Here is a tiny trained network, its code and every weight. The questions are about switching its units off for an input and a class, where a switched-off unit gives its printed mean instead of its output.

import numpy as np


def w(rows, s, z=0):
    codes = np.array(rows[::2]) - 128.0
    scale = np.full(codes.shape[1], s)
    scale[-1] = z or s
    return codes * scale


def f(y):
    return np.maximum(y, 0)


def log_softmax(a):
    a = a - a.max(-1, keepdims=True)
    return a - np.log(np.exp(a).sum(-1, keepdims=True))


def net(x, mask):
    res = np.array(x, float).reshape(1, 6) / 4 @ E
    y = f(res @ A[0][:, :-1].T + A[0][:, -1])
    res = res + np.where(mask, y, B[0][:, -1]) @ B[0][:, :-1]
    return log_softmax(res[-1] @ U[:, :-1].T + U[:, -1])


A, B = {}, {}
E = w([
[88,78,196],'x0',
[79,145,145],'x1',
[166,8,8],'x2',
[63,41,187],'x3',
[208,72,171],'x4',
[253,170,147],'x5',
],0.0071)
A[0] = w([
[88,125,139,246],'n0',
[86,56,152,115],'n1',
[104,50,163,67],'n2',
[32,158,83,178],'n3',
[177,61,106,154],'n4',
[66,198,157,83],'n5',
[152,170,26,227],'n6',
[107,65,153,68],'n7',
[241,143,237,241],'n8',
[91,140,133,255],'n9',
[73,163,71,100],'n10',
[116,192,167,139],'n11',
[206,79,176,77],'n12',
[73,75,120,62],'n13',
[112,3,198,76],'n14',
[125,184,234,182],'n15',
[98,137,76,73],'n16',
[110,148,141,138],'n17',
[66,231,206,134],'n18',
[48,175,84,196],'n19',
[101,99,80,163],'n20',
[173,149,78,245],'n21',
[130,82,117,58],'n22',
],0.012,0.0049)
B[0] = w([
[134,86,197,191],'n0',
[18,80,95,179],'n1',
[62,65,79,167],'n2',
[167,121,161,211],'n3',
[165,216,182,194],'n4',
[146,152,173,192],'n5',
[197,2,80,228],'n6',
[124,68,114,158],'n7',
[165,112,177,248],'n8',
[169,105,209,193],'n9',
[221,151,134,174],'n10',
[122,118,173,190],'n11',
[222,195,87,172],'n12',
[135,105,115,167],'n13',
[85,10,101,196],'n14',
[109,131,199,230],'n15',
[194,111,107,155],'n16',
[148,136,200,154],'n17',
[95,141,227,242],'n18',
[194,106,182,209],'n19',
[185,44,172,183],'n20',
[197,41,137,211],'n21',
[81,178,144,147],'n22',
],0.0064,0.011)
U = w([
[231,128,157,222],'0',
[98,44,116,179],'1',
[52,211,52,12],'2',
[156,254,38,109],'3',
[144,224,18,2],'4',
[59,186,26,17],'5',
[84,168,241,130],'6',
],0.0092,0.0042)

Each question gives the input, the list of numbers given to net, and the class t.
The units are the neurons (one row each of A and B). Each row of codes is followed by its name. A weight is (code - 128) times the scale printed after its matrix; where a second scale follows, it is the last column's (A, B and U).
mask holds one flag per neuron, in row order. A switched-off neuron (its flag False) gives its mean, the last column of its row in B, instead of its output. The means were averaged over made-up inputs and are rounded, as every weight is.
A unit's drop is (log p(t) with every unit on - log p(t) with that unit switched off) / (log p(t) with every unit on - log p(t) with every unit switched off).
The circuit of an input: a set's keep is (log p(t) with only the set's units on - log p(t) with every unit switched off) / (log p(t) with every unit on - log p(t) with every unit switched off). Starting from the 12 units with the biggest drops (on a tie, the unit counted first), units are removed one at a time, each time the one whose removal leaves the highest keep (on an exact tie, the one counted first), for as long as the keep stays at least 0.8.
circuit, biggest first: the units of the circuit, biggest drop first
k most important neurons: the k neurons with the biggest drops, biggest first
drop of u: that unit's drop, to one decimal
input [0,-2,-6,-7,-5,4], class 6: circuit, biggest first : n18
input [-5,7,-8,-7,6,5], class 6: circuit, biggest first : n18, n15
input [-4,-1,-8,-5,1,3], class 6: circuit, biggest first : n18, n15
input [3,0,5,3,8,2], class 1: 3 most important neurons : n14, n2, n1
input [-1,-1,-7,5,6,7], class 6: circuit, biggest first : n15, n6
input [2,7,-2,6,3,2], class 1: 3 most important neurons : n14, n4, n2
input [-6,3,-8,-4,8,5], class 6: circuit, biggest first : n15, n18
input [-3,-7,-2,5,8,-2], class 1: circuit, biggest first : n14, n2
input [8,4,-3,8,-1,1], class 1: 3 most important neurons : n14, n2, n1
input [3,6,-5,-3,-2,7], class 6: drop of n4 : 0.0
input [8,7,4,0,3,2], class 1: drop of n14 : 0.1
input [-7,0,-3,6,7,-4], class 1: drop of n18 : 0.2
